[152 176 112 135 122 126 195 155 126  77 154 161 140  89 102 130 137 108
 176  97 128 194 167] -> K_159
[125 176 133 167 125 153  51 118 117 158 141  91 163 157  98 108 176 137
 130 108 113 126 118] -> K_253
[125  88 133 167 125 153  51 118 117 158 141  91 163 157  98 108 176 137
 130 108 113 126 118] -> K_944
find: [125  88 133 167 125 153  51 118 117 158 141  91 163 157  98 108 176 137
 130 108 113 126 118] -> K_944
then: [135 122 126] -> [195]

[163 100  60 188 128 180 170 178]  K_64
[ 80 122 132 169  54 170 140 117]  K_15
[167 127 113 109 155 125 140 148]  K_763
then: [167 127 113] -> [109]
then: [113 109 155 125] -> [140]

[155 215 120 114 131 125 146 143 166 147 106 102 132 113 125 129 103 141
 141 103 118 143 162 113 125 107 135 136 149 129 147 139 179 128 112 112
 112 149 159 147 134  88  90 155 149 112 139 146 143 121 123 132 145  95
 112 108 116 117] = K_10
[123  95 108 113 157  97  79 172 134 161 165 137 143 121 125 142  97 122
 149 100 114 146 167 125 131 100 145 134 144 138 138 134 164 128 110 104
 106 152 165 140 130  81  85 164 145 107 154 155 158 120 127 142 151  92
  99 107 117 113] = K_910
[121  94 111 113 166  93  74 179 131 167 170 137 151 126 127 153  94 111
 156  96 112 149 173 135 135  94 153 131 144 145 133 130 154 130 109  97
 103 153 170 136 127  76  81 170 141 102 164 159 170 122 129 150 156  91
  90 104 119 110] = K_70
[125  96 106 112 149 102  81 166 135 155 161 137 136 116 124 135  99 133
 144 102 116 144 165 119 127 104 140 135 147 133 143 137 172 128 110 107
 110 151 162 145 133  84  89 159 147 110 145 148 150 122  98 126 120 118
 135 107 116 115] = K_172
[134 102  99 113 117 121  97 136 143 130 144 135 106  95 120  98 116 182
 119 113 126 130 149  82 111 126 111 142 157 105 164 152 209 123 114 130
 123 144 146 164 145 105 102 132 161 125 107 128 108 124 115 107 129 101
 139 112 111 127] = K_483
[134 103  99 115 113 122  98 133 144 127 141 134 103  94 119  93 118 187
 118 115 128 129 148  78 110 128 108 143 158 104 166 154 215 120 114 131
 125 146 143 166 147 106 102 129 163 127 104 125 104 124 115 102 126 102
 143 112 109 129] = K_138
[129 100 102 114 130 113  91 149 141 140 151 135 118 103 121 112 110 163
 129 109 122 137 156  96 117 117 121 139 152 116 157 146 195 124 112 121
 116 147 152 156 141  96  95 142 155 119 122 136 124 123 120 118 135  98
 126 110 113 123] = K_520
then: [154 215 120 114 131 125 146 143 166 147 106 102] -> [129]
then: [120 118 135  98 126] -> [110]
then: [158 120 127 142 151  92  99] -> [107]
then: [122  98 126] -> [120]
then: [141 134 103  94 119  93 118] -> [187]
then: [112 112 149 159 147 134  88] -> [90]
then: [133 130 154 130 109  97 103] -> [153]

[137 140 159  82 133 102 111 145 100 129 112 153 124 153  93 155 100 158
 140 120 104 131 115 115] -> K_37
[171 137 135 102  82 145 111 133 116 141 191 163 120 156 147 157 151 153
  94 105 102 184 130 160] -> K_154
[108 173 160 146 134 123  99 145 131 155 156  94 163 147 157 120 102 105
 191 151 153 118 107 136] -> K_8
then: [160 146] -> [134]
then: [191 163 120 156 147 157 151 153  94 105 102] -> [184]
then: [ 82 133 102 111 145] -> [100]
then: [123  99 145 131] -> [155]
then: [173 160] -> [146]

[133 149 120 125 139 132 132 142 113 139 127 132 140 128 134 127 134 111
 128 151 118 129 110 130 112 136 128 128 129 127 126 129 125 133 134 140
 124 124 125 130 126 148 140 128 124 129 133 112 135 126 130 169 153 128] -> K_743
[123 115 150 134 148 133 117 139  94 123 117 133 128 157 154 126 125 132
 120 132  51 131 120 139 139  66 126 132 119 133 129 121 135 110 124 133
 137 116 128 110 128 116  90 129 150 131 122 142 132 131 128 144 158 127] -> K_919
[126 115 147 160 118 123 100 123 121 134 129 131 131  96 107 134 120 120
 145 137  75 128 129 130 131 129 147 130 127 127 125 126 126 128 113 106
 135 135 131 168 131 114  96 128 127 127 122  95 116 129 131 134 137 127] -> K_127
[133 131  95 125 100 123 147 121 138 150 139 117 120 118  91 127 134 131
 152 155 131 121 142 121 113 133 130 122 130 127 128 127 107 134 125 125
 122 135 125 158 124 153 178 129 158 132 111 110 129 124 129 129 135 130] -> K_628
[130 169 154 142 106 122 113 127 120 129 134 145 126 103 118 127 114 127
 122 149 125 139 126 123 118 103 131 121 140 124 130 129 123 116 140 119
 126 128 124 131 125 133 112 129 137 129 132 118 129 126 127 119  96 128] -> K_214
[129 174 107 129 135 126 131 129 135 126 124 117 118 121 112 128 140 124
 116 146 206 129 127 129 130 129 130 131 147 127 133 128 127 117 129 104
 131 129 127 108 120 157 140 128 138 131 109 147 137 128 126 102 134 134] -> K_829
then: [127 129 130 129 130 131 147 127] -> [133]
then: [130 169 153] -> [128]
then: [132 111 110 129] -> [124]
then: [134 120 120 145 137  75 128] -> [129]
then: [168 131] -> [114]
then: [122  95 116 129] -> [131]

[ 48 172  42 122  73  89  57 139] = K_7
[ 70  92 132 122  73  89  57 141] = K_609
[163  61 119 112  83 101 161  69] = K_304
[ 67 162  70  91 157  94 100 141] = K_711
find: [ 70  92 132 122  73  89  57 141] -> K_609
then: [162  70] -> [91]
then: [70 91] -> [157]
then: [ 94 100] -> [141]
then: [ 42 122  73  89  57] -> [139]
then: [ 61 119 112  83 101] -> [161]

[ 89 121 134 142] = K_549
[184 102  94 180] = K_319
[109 126 108  79] = K_687
[103 131  90  53] = K_663
[146 120  89 112] = K_969
[130  89 120  89] = K_699
[119 162 163  96] = K_881
[106 119 158 163] = K_550
find: [146 120  89 112] -> K_969
then: [102  94] -> [180]
then: [ 89 120] -> [89]

